In the rows, 128 means zero.
Each row of numbers belongs to one of the things below and depends on some of the facts about them. Some rows are named. Which thing is each other row?

Some things and their rows:
[113  74  53 141 142 150 140 120 148 139 139 121  97 148 153 153  67 140
 140 199  98 159 127 149 115 119 119 134 184  78 201 102 108 157  87  92
 172 137 140 156 104 187 117 127  95 169 135 106  74 104 145  99 126 120
  97  97 198 154  99  98 121 111 155 121 141 148 138 121  77  97 146 138
 128 159  76 122 131 130 149  84 121 106 101 143  94 164 165 122 123 120
 115 137 134 140 110 136  88 128 142  90 123 141 111 167 130 118] : <70>
[120 155 151 105 107 123 136 146 127 138 149 144 129  83 154  69 166 157
  97 109 101 166 147 140 135 157 135 116 127 125 175 120 189 139  61 118
  95 127  73  97 142 104  68 149 121 171 148 103 140 158 178 127 151 132
 128 139 100  85 190 154 123  85 155 179 101 149 127 138 142 151 135  57
 158 186  87  89 152 164  69  88 138 167 134 134 116 107 136 127  80 147
  60  83 156 106 124  56 183 166  89 147 128 152 138 101  94 166] : <278>
[152 158 136 129 119 122 112  94 134 130 154 140 157 103 138  93 142 151
 109 167 133 134 150 130  93 123 134 120 151 132 145  93 150 137 130  98
 161 134 131 147 159 165 112 174 182 135 101  98 130 148 136 113 126 172
 153 116  72 106 139 152 103  81  90 166  98 145  85 116 118 108 120  65
 214 195 116  82 134 169 108 147 144 153 131 105  96 110 140  70 112 132
  76 141 122 115 170  92 186 142  77 133 179 162 110 109  65 125] : <319>
[127 110 124 130 100 154 132 114 169 157 145 128 139 139 123 137 103 116
 136 128 104 173 153 146  90 120 148 133 154 149 134 108 145 139 108 134
 100 109 142 144 113 146  89 114  95 145 113 120 136 135 109 126 121 129
 102  65 147 142 137 154 107 110  94 133 106 139 103 143 142 116 145 169
 139 151 140 126 166 157  93 100 122 112  95 101  87 135 154 137 122 111
 130 119 146 129 154 118 130 106 151 138 109 122 102 119 120 120] : <113>
[139 122 136 141  53  66 133  91  60 140 129 120 174 111 137  51 170 161
 104 153 124 134 155 110 100 162 148 106 145 103 131 121 141 127 132 128
 125 156 138 182 130 172 101 157 166 173 123  89 165 147 172 128 136 147
 178 129  84 108 127 155  97 134 144 209 105 156  61 110 121 143 130  76
 203 153 103  89 132 141  91 126 146 141 114 110  99  97 106  83  83 106
 116 132 116 129 150  69 198 147 104 112 158 126 149  56  78 108] : <228>
[132  85 125 148  54 113 147  85 105 163 126 115 162 153 120 105 117 116
 141 150  99 162 137 122  86 146 172 129 164 130 106 127 128 133 144 157
  90 128 166 186  92 177  90 102 104 174 119 125 162 135 142 122 126 116
 150  63 133 161 120 131 100 157 102 155 109 129  72 121 141 139 137 173
 152 128 153 108 171 136  98 110 125  99  84  78  85 130 138 131 111  68
 143 120 132 152 150 119 137 101 167 120  97  90 130  69 122  84] : <21>
[146 161 143 121 140 139 109 107 161 125 159 141 142  91 137 111 148 148
 111 152 128 144 159 131  90 116 127 124 142 148 159  92 166 149 102  87
 156 129 107 125 165 144 104 176 170 129 105  98 110 143 134 114 137 170
 142 114  83  89 153 155  99  64  88 163  99 145  97 129 120 101 130  61
 200 203  96  88 136 181 104 142 140 167 138 106 103 115 143  76 111 151
  55 126 127 107 174  86 174 141  71 149 176 176 104 125  71 144] : <112>
[141 132 139 119 133 187 134 121 205 148 151 131 129 141 124 163  85 100
 140 143 107 160 143 146  74  96 131 138 167 167 146  97 142 143 109 116
 114  87 139 135 126 142  94 123  89 136  94 126 124 131  74 115 120 144
  83  64 136 139 134 156 111  76  57 109  95 130 114 151 143  97 139 156
 153 162 152 125 166 180 108 132 123 125 116  95  79 139 171 123 148 114
 110 122 138 102 170 132 129 107 146 143 117 157  73 150 103 133] : <214>
[138 109 129 133 102 153 134 113 169 154 137 123 140 135 121 135  96 110
 139 134 100 173 149 139  82 124 146 139 162 147 132 111 149 141 110 133
  94 110 140 148 116 154  87 109  92 151 113 121 138 136 113 122 122 128
 107  68 149 142 135 155 115 108  86 133 106 138 106 146 143 118 150 169
 143 146 142 130 159 158  97 113 116 121  99 101  82 133 151 133 124 108
 121 109 140 117 151 120 130 110 152 142 103 127 104 118 120 116] : <184>

Some facts about the things:
{<319>, <97>, <278>, <219>, <228>, <112>} ζ a
{<185>, <293>, <31>, <47>} ζ b
{<54>, <274>, <154>, <70>, <158>, <114>, <82>} ζ c
[<319>, <31>, <158>] Λ <285>
[<185>, <54>, <278>] Λ <180>
[<97>, <154>] Λ <184>
[<293>, <114>, <228>] Λ <21>
[<274>, <219>] Λ <113>
[<70>] Λ <264>
[<47>, <112>, <82>] Λ <214>

Rows to name:
Some rows may be things named above.
[154 160 141 131 114 119 110  96 137 122 155 135 158 103 132  93 146 152
 114 160 135 132 151 131  88 122 136 125 142 138 146  92 148 140 127  97
 156 137 127 157 155 157 108 174 179 129 102 101 125 147 134 116 129 172
 150 114  72  96 137 159  98  83  97 163  97 146  79 113 127 106 119  59
 209 190 111  82 136 169 105 150 146 151 128 103  92 109 133  75 111 135
  77 133 120 110 177  96 179 133  75 135 175 168 111 109  67 130] => <319>
[158  73 129 186  66  82  89  55 100 171  79 122 160 119 155  84 158 114
 121 128 151 179 142  42  85  99 208 146  94 169 149 172  76 108 153 101
  82 140 141 162  95 176  76 108 162 156 147  86 169 125  83 108 139 122
 137 124 132 155 145 121 126 153 108 129 128 138  74 129 122 134 200 191
 170 114 163 146 101 123 138 110 153 104  85 116  95 131 110 129 163  76
 171 166  98 199 108 103 152 149 164 110  73 126 180 101 153  95] => <293>
[112  43  53 147  89  93 149 106  90 156 113 109 128 170 147 129  70 148
 133 212 103 146 125 132 119 141 130 121 199  56 175 120  91 146 116 112
 162 156 162 195  86 207 121 111  96 181 138 105 100 110 161  98 119 117
 135  99 199 161  68  92 115 163 170 148 140 162 101 113  61 119 152 154
 139 122  93 118 133 101 149  86 114  94  83 128  89 146 137 116 109  97
 153 146 119 150 103 129 102 118 163  71 115 108 136 125 133  87] => <114>
[151 122 139 134  59  63 134  91  65 142 129 122 173 109 145  51 166 166
  95 166 121 137 154 120 105 163 154 101 145 100 125 119 137 134 136 124
 121 162 142 182 125 169  98 155 169 170 119  87 164 148 173 126 134 146
 183 129  87 108 120 153  89 134 142 207 104 150  55 116 116 139 126  75
 206 153 103  95 137 140  95 124 141 141 122 107  94 101 107  81  91 109
 117 127 120 129 143  70 198 150  99 112 151 122 149  56  87 107] => <228>
[145 110 127 131 108 164 122 102 175 161 144 115 149 149 121 153  81 108
 142 156 109 166 149 134  77 108 142 123 170 156 122 113 141 136 130 122
 122 102 148 151 129 156 102 116 115 135  83 121 128 129  95 123 117 140
 122  62 131 147 120 172 100 105  61 111 112 141  94 139 133 100 138 165
 151 155 146 141 153 171 114 131 114 116 114  76  90 135 156 116 130 110
 117 133 128 116 175 131 127  98 141 133 123 127  80 125 106 113] => <285>
[ 87  73  75 109 141 150 159 158 153 147 139 131  75 134 156 144  74 141
 131 153  84 171 128 148 155 138 124 136 181  81 224 117 143 158  34 103
 140 123 106 114  99 146  89 110  49 187 165 115  84 114 166 102 142 105
  80 109 225 133 127  93 143 106 188 128 131 144 172 140  84 119 152 133
  94 158  76 126 142 133 126  55 113 120  99 160 113 163 166 160 108 129
  93  96 168 120  76 112  84 136 154 104 101 139 127 164 149 146] => <54>
[169 106 132 171 150 157  68  69 207 141 111 147 131 108 151 147 146  98
 133 115 154 196 138  64  76  55 181 168  89 209 182 142  93 122 126  66
 111 107 104 113 137 154  72 118 171 125 131  95 119 120  47  98 135 146
  99 108 130 137 166 130 135  74  61  86 110 117 114 145 131  88 195 184
 170 168 154 148 101 170 140 124 153 130 109 115 100 148 152 123 184 117
 111 171 105 172 135 124 123 144 136 143  97 190 131 171 140 129] => <47>
[110 108 139 117  94 166 144 155 186 157 148 131 117 117 129 125 120 119
 136  88  80 182 155 154 105 145 163 132 145 131 164 114 176 146  50 147
  65 106 115 107 118 117  61  92  53 169 144 130 143 151 134 128 123 123
  77  76 167 131 174 161 132 106 126 145 107 140 150 156 155 137 151 163
 122 146 129 125 167 150  66  68 123 130 102 126 104 128 156 167 110 125
 111  98 167 119 119  91 126 123 142 163  80 117 114 114 140 152] => <180>
[143  96 148 158 122 141  90 104 171 165  99 149 117  83 166 101 164  99
 117  76 122 215 141  62 107 100 200 158  75 193 198 164 116 117  70  85
  56 111  80  75 100 124  39  96 113 170 182 104 147 135  91 100 157 106
  88 129 155 127 204 122 153 100 125 117 118 114 141 154 139 140 203 174
 131 148 141 149 117 149 114  66 154 130  95 136 117 149 130 164 160 111
 115 123 125 174  87  91 129 170 157 151  57 157 167 144 164 146] => <185>
[118  82  61 122 176 179 129 115 183 131 145 126  93 152 139 181  48 142
 154 200 107 156 125 153 116  99 100 140 188  98 207  92 117 159  91  78
 197 127 139 152 123 177 126 129 103 146 114 112  55 103 119  89 118 142
  82  83 195 147  88  99 125  88 122  97 130 147 143 125  74  74 145 142
 134 182  89 119 130 152 159  99 112 114 105 138  99 164 184 114 134 134
  93 145 129 127 127 146  72 109 131  98 133 162  92 194 121 126] => <82>
[ 89  74  70 109 139 147 156 158 157 143 134 131  78 132 155 151  67 142
 132 157  76 171 122 159 151 132 120 136 181  88 223 113 144 158  41 102
 138 125 106 112 107 149  98 110  49 191 166 121  82 119 176  96 140 104
  75 103 222 135 133  84 141 111 185 122 134 148 165 136  85 122 153 140
  99 154  69 127 146 130 128  49 109 121  90 157 113 161 172 163 111 132
  87  99 162 115  74 109  81 133 151 104  95 139 127 169 150 144] => <54>
[136  80 116 138  54 113 150  84 108 175 124 116 160 148 127 109 110 108
 135 155  93 170 136 123  90 145 167 126 167 123 102 118 124 136 141 158
  90 127 157 183  89 177  97 109 101 174 114 115 162 134 134 123 126 120
 152  64 133 157 122 131 100 160 103 163 109 139  81 119 139 133 140 168
 155 125 157 109 167 128  91 113 121  88  78  87  85 129 135 130 114  77
 152 120 134 149 149 122 133 100 173 124 102  91 135  76 128  85] => <21>
[119  76  58 132 148 151 137 113 161 138 136 123 112 153 141 173  55 142
 148 215 112 156 121 142 104  99 112 135 197  83 193  92 105 167 109  85
 200 137 155 164 110 194 133 126 113 151 122 112  62 102 123  98 118 144
 100  88 193 152  79  91 125 109 124 108 130 148 120 111  67  77 144 140
 151 167  96 116 130 134 160 110 116 100  95 129  91 162 174 112 133 122
 102 158 122 129 135 146  83 113 149  89 132 149 101 173 116 105] => <158>
[168  96 130 181 129 137  71  62 178 146  97 133 148 121 148 135 146  96
 134 134 160 191 132  57  74  64 189 168  97 199 164 145  78 123 147  71
 114 120 123 135 120 168  79 122 178 126 134  96 132 122  49  94 135 150
 108 113 123 144 156 131 132  95  63  93 115 117  94 128 123  98 194 176
 180 151 166 153  96 163 148 134 156 118 107 107  95 144 138 111 184  99
 129 175  94 177 142 127 131 143 146 138  93 167 142 153 146 109] => <31>

The same things again, as new rows of numbers:
Some rows with their names:
[180 135 113 101 146  80 123 147 127 132 126 135 108 111  87 223 110 147
 118 121 113  89 110 143 127] : <219>
[179 136 117 102 145  85 132 169 124 132 118 139  99 120  81 197  99 147
  94 126  98  94 102 132 123] : <278>
[179 136 117 102 145  83 129 161 126 131 121 137 103 115  83 208 104 146
 103 124 105  93 106 136 124] : <112>
[108 135 118 127 112 144 107 140  90 150 155 137  95  93 179 108 147 132
 133  91 126 143 152 163 112] : <114>
[131 141 127 118 112  86 142  84  77 142 163 107 157 127 150 144 129 148
 109 109 218 104 135 124 141] : <293>
[104 137 123 127 109 151 109 169  82 150 143 142  86 105 169  73 136 131
 110  97 108 140 142 145 103] : <70>
[127 144 131 119 109  91 150 110  75 141 153 112 149 137 138 118 116 149
  84 115 202 106 126 108 136] : <31>
[105 161 154 124 135 117 167 109 195 141 130 136 137 164 156  76 130  82
 136 121  87 151 121 135 127] : <214>
[106 161 151 124 136 111 163  92 198 140 136 133 143 157 161  95 138  83
 152 117  99 149 128 143 130] : <285>

Name these rows:
A row may be one of the things named above.
[180 135 113 101 146  79 123 145 128 133 128 134 109 107  88 224 111 146
 121 121 117  93 112 145 128] => <319>
[180 136 117 102 144  87 132 168 123 131 119 139 101 120  81 197  99 148
  92 126 100  93 102 130 122] => <278>
[102 163 146 122 134 104 147  70 203 139 144 126 150 141 162 127 145  76
 190 114 117 152 139 153 137] => <21>
[102 162 146 123 135 103 147  72 204 139 145 126 149 140 160 123 145  76
 191 114 117 151 139 152 137] => <21>
[102 163 156 124 134 119 169 118 192 140 127 138 135 167 151  68 125  83
 127 124  81 152 118 129 125] => <180>
[128 144 132 119 109  91 148 110  75 141 152 112 148 136 138 118 117 149
  84 115 201 108 126 110 136] => <31>
[103 138 127 128 108 157 122 191  81 149 135 146  78 115 162  53 123 134
  79 103  92 146 134 134 101] => <54>
[127 145 137 120 108  98 157 135  71 141 143 117 139 148 130  94 105 151
  57 121 184 109 117  95 130] => <185>
[185 133 108 100 149  73 115 117 131 133 137 129 118  98  99 250 124 145
 147 114 133  90 120 161 134] => <228>

